Below is a small trained network, with its code and all its weights. Each question gives an input and a class and asks what happens when units are switched off, that is, made to give their printed mean instead of their output.

import numpy as np


def w(rows, s, z=0):
    codes = np.array(rows[::2]) - 128.0
    scale = np.full(codes.shape[1], s)
    scale[-1] = z or s
    return codes * scale


def norm(h):
    return h / np.sqrt((h * h).mean(-1, keepdims=True) + 1e-5)


def f(y):
    return y / 2 * (1 + np.tanh(0.7978845608 * (y + 0.044715 * y**3)))


def log_softmax(a):
    a = a - a.max(-1, keepdims=True)
    return a - np.log(np.exp(a).sum(-1, keepdims=True))


def net(x, mask):
    res = np.array(x, float).reshape(1, 2) / 4 @ E
    u = 0
    for l in range(3):
        y = f(norm(res) @ A[l][:, :-1].T + A[l][:, -1])
        res = res + np.where(mask[u : u + 9], y, B[l][:, -1]) @ B[l][:, :-1]
        u += 9
    return log_softmax(norm(res)[-1] @ U[:, :-1].T + U[:, -1])


A, B = {}, {}
E = w([
[254,32,245,64,42],'x0',
[114,137,205,206,65],'x1',
],0.0053)
A[0] = w([
[160,92,148,117,93,111],'L0N1',
[189,89,162,127,101,78],'L0N2',
[103,166,139,147,136,206],'L0N3',
[82,81,100,111,56,183],'L0N4',
[145,152,196,147,2,35],'L0N5',
[99,199,126,132,192,157],'L0N6',
[111,135,192,153,116,3],'L0N7',
[139,167,139,94,80,71],'L0N8',
[132,105,99,13,183,88],'L0N9',
],0.0086,0.00053)
B[0] = w([
[110,175,131,76,89,183],'L0N1',
[155,188,121,183,171,212],'L0N2',
[173,95,39,125,54,157],'L0N3',
[144,193,158,166,162,135],'L0N4',
[97,91,214,139,63,254],'L0N5',
[126,102,180,117,25,202],'L0N6',
[76,1,153,121,153,161],'L0N7',
[110,155,132,146,163,136],'L0N8',
[234,173,105,174,172,214],'L0N9',
],0.0058,0.0054)
A[1] = w([
[191,58,96,21,152,69],'L1N1',
[38,138,45,137,105,4],'L1N2',
[95,2,125,136,117,155],'L1N3',
[163,156,97,42,223,153],'L1N4',
[63,105,115,157,68,181],'L1N5',
[104,118,141,178,168,110],'L1N6',
[177,129,122,97,99,177],'L1N7',
[104,164,157,118,104,48],'L1N8',
[174,129,71,70,142,107],'L1N9',
],0.0098,0.0014)
B[1] = w([
[79,176,52,151,141,173],'L1N1',
[103,160,206,43,103,246],'L1N2',
[96,95,43,139,177,185],'L1N3',
[160,109,183,254,133,231],'L1N4',
[121,143,37,88,163,255],'L1N5',
[182,98,145,108,149,131],'L1N6',
[49,208,58,126,138,174],'L1N7',
[137,123,99,139,162,143],'L1N8',
[187,95,84,236,164,191],'L1N9',
],0.0071,0.0047)
A[2] = w([
[174,90,254,82,90,125],'L2N1',
[141,143,69,151,145,89],'L2N2',
[125,86,150,133,58,175],'L2N3',
[101,198,92,9,169,189],'L2N4',
[161,116,138,208,215,131],'L2N5',
[164,115,23,151,203,251],'L2N6',
[168,71,190,221,207,172],'L2N7',
[126,159,159,126,74,202],'L2N8',
[192,153,112,66,115,122],'L2N9',
],0.0093,0.003)
B[2] = w([
[140,81,163,60,205,237],'L2N1',
[163,165,224,162,188,159],'L2N2',
[159,201,95,142,225,187],'L2N3',
[141,161,124,58,50,235],'L2N4',
[185,253,142,202,94,219],'L2N5',
[150,147,207,194,137,249],'L2N6',
[166,195,138,85,63,253],'L2N7',
[130,42,80,117,202,195],'L2N8',
[84,129,171,179,116,135],'L2N9',
],0.0078,0.0055)
U = w([
[205,240,171,222,137,147],'0',
[26,53,93,229,171,113],'1',
[184,72,67,119,92,11],'2',
[151,51,206,48,242,155],'3',
[57,190,81,5,37,153],'4',
],0.013,0.011)

Each question gives the input, the list of numbers given to net, and the class t.
The units are the neurons (one row each of A and B). Each row of codes is followed by its name. A weight is (code - 128) times the scale printed after its matrix; where a second scale follows, it is the last column's (A, B and U).
mask holds one flag per neuron, layer by layer. A switched-off neuron (its flag False) gives its mean, the last column of its row in B, instead of its output. The means were averaged over made-up inputs and are rounded, as every weight is.
A unit's drop is (log p(t) with every unit on - log p(t) with that unit switched off) / (log p(t) with every unit on - log p(t) with every unit switched off).
unit that matters most: the unit with the biggest drop
k most important neurons: the k neurons with the biggest drops, biggest first
top k neurons in layer l: the k neurons of layer l with the biggest drops, biggest first
drop when u is switched off: that unit's drop, to one decimal
input [-1,8], class 1: unit that matters most -> L0N9
input [-8,-6], class 4: top 2 neurons in layer 0 -> L0N6, L0N2
input [-2,4], class 1: top 4 neurons in layer 0 -> L0N1, L0N7, L0N9, L0N2
input [-6,-5], class 4: 3 most important neurons -> L1N2, L0N6, L0N2
input [0,3], class 1: top 2 neurons in layer 1 -> L1N3, L1N4
input [-3,6], class 1: top 2 neurons in layer 0 -> L0N1, L0N7
input [0,4], class 1: top 2 neurons in layer 0 -> L0N9, L0N5
input [0,1], class 1: 2 most important neurons -> L1N3, L0N9
input [-8,-4], class 4: 2 most important neurons -> L1N2, L0N6
input [6,-2], class 3: 2 most important neurons -> L1N5, L0N2
input [2,8], class 3: drop when L0N5 is switched off -> 0.2
input [-3,7], class 1: drop when L2N5 is switched off -> 0.1
